Below are the code and all the weights of a small trained network. Each question names an input and a class and asks about switching units off, where a switched-off unit gives its printed mean instead of its output.

import numpy as np


def w(rows, s, z=0):
    codes = np.array(rows[::2]) - 128.0
    scale = np.full(codes.shape[1], s)
    scale[-1] = z or s
    return codes * scale


def norm(h):
    return h / np.sqrt((h * h).mean(-1, keepdims=True) + 1e-5)


def f(y):
    return np.maximum(y, 0)


def log_softmax(a):
    a = a - a.max(-1, keepdims=True)
    return a - np.log(np.exp(a).sum(-1, keepdims=True))


def net(x, mask):
    res = np.array(x, float).reshape(1, 2) / 4 @ E
    u = 0
    for l in range(3):
        y = f(norm(res) @ A[l][:, :-1].T + A[l][:, -1])
        res = res + np.where(mask[u : u + 3], y, B[l][:, -1]) @ B[l][:, :-1]
        u += 3
    return log_softmax(norm(res)[-1] @ U[:, :-1].T + U[:, -1])


A, B = {}, {}
E = w([
[191,106,186,137,135,157,78,172],'x0',
[202,114,32,179,200,253,128,81],'x1',
],0.012)
A[0] = w([
[122,48,51,144,171,177,115,65,3],'0.n1',
[26,209,25,67,76,134,208,71,140],'0.n2',
[99,254,176,44,122,149,73,159,242],'0.n3',
],0.0065,0.0019)
B[0] = w([
[90,182,106,34,126,88,97,94,220],'0.n1',
[130,147,141,134,192,158,107,248,255],'0.n2',
[169,143,107,155,183,188,147,110,199],'0.n3',
],0.013,0.0071)
A[1] = w([
[123,183,153,92,199,128,139,183,105],'1.n1',
[136,193,103,2,20,103,68,95,59],'1.n2',
[37,127,211,77,31,57,229,161,253],'1.n3',
],0.0084,0.003)
B[1] = w([
[104,54,92,134,129,114,139,153,254],'1.n1',
[93,36,158,137,181,11,128,131,162],'1.n2',
[198,201,130,101,183,115,111,52,233],'1.n3',
],0.013,0.0086)
A[2] = w([
[1,188,111,180,94,121,227,150,174],'2.n1',
[171,77,33,234,107,100,170,184,5],'2.n2',
[209,155,170,205,64,106,191,189,31],'2.n3',
],0.0084,0.0028)
B[2] = w([
[171,132,141,164,214,167,87,173,248],'2.n1',
[38,2,133,131,97,103,124,111,249],'2.n2',
[29,114,69,143,176,234,144,158,187],'2.n3',
],0.0097,0.0018)
U = w([
[170,134,97,62,185,120,90,88,231],'0',
[153,99,142,139,191,181,75,195,211],'1',
[51,10,118,156,146,92,140,148,21],'2',
[110,118,172,184,57,187,167,66,3],'3',
],0.011,0.0039)

Each question gives the input, the list of numbers given to net, and the class t.
The units are the neurons (one row each of A and B). Each row of codes is followed by its name. A weight is (code - 128) times the scale printed after its matrix; where a second scale follows, it is the last column's (A, B and U).
mask holds one flag per neuron, layer by layer. A switched-off neuron (its flag False) gives its mean, the last column of its row in B, instead of its output. The means were averaged over made-up inputs and are rounded, as every weight is.
A unit's drop is (log p(t) with every unit on - log p(t) with that unit switched off) / (log p(t) with every unit on - log p(t) with every unit switched off).
The circuit of an input: a set's keep is (log p(t) with only the set's units on - log p(t) with every unit switched off) / (log p(t) with every unit on - log p(t) with every unit switched off). Starting from all 9 units, units are removed one at a time, each time the one whose removal leaves the highest keep (on an exact tie, the one counted first), for as long as the keep stays at least 0.8.
units of the circuit, in order: the units of the circuit, biggest drop first
unit that matters most: the unit with the biggest drop
k most important neurons: the k neurons with the biggest drops, biggest first
k most important neurons of layer l: the k neurons of layer l with the biggest drops, biggest first
drop of u: that unit's drop, to one decimal
input [-3,2], class 2: units of the circuit, in order	(1.n3)
input [-7,5], class 1: 2 most important neurons	(0.n2; 1.n3)
input [-8,4], class 1: 4 most important neurons	(0.n2; 1.n3; 2.n1; 1.n2)
input [1,-2], class 2: 2 most important neurons	(0.n3; 1.n3)
input [2,1], class 2: 3 most important neurons	(1.n2; 1.n3; 0.n3)
input [3,-2], class 2: 3 most important neurons	(0.n3; 1.n3; 2.n2)
input [-8,-6], class 1: 2 most important neurons	(0.n2; 0.n1)
input [-5,-2], class 1: 3 most important neurons	(0.n2; 2.n1; 1.n2)
input [-5,-4], class 1: 2 most important neurons	(0.n2; 0.n1)
input [-4,2], class 1: 2 most important neurons	(0.n2; 1.n3)
input [1,3], class 2: 2 most important neurons of layer 1	(1.n2; 1.n3)
input [-1,2], class 2: 3 most important neurons	(1.n2; 1.n3; 0.n3)
input [-8,-5], class 1: 2 most important neurons	(0.n2; 0.n1)
input [0,-2], class 2: unit that matters most	0.n3
input [0,2], class 2: 2 most important neurons	(1.n2; 1.n3)
input [2,0], class 2: 2 most important neurons	(1.n3; 2.n2)
input [-2,-8], class 0: drop of 1.n3	1.4
input [-7,-2], class 1: drop of 2.n1	0.1
input [5,-8], class 0: drop of 0.n2	0.4
input [-8,0], class 1: drop of 0.n1	0.0
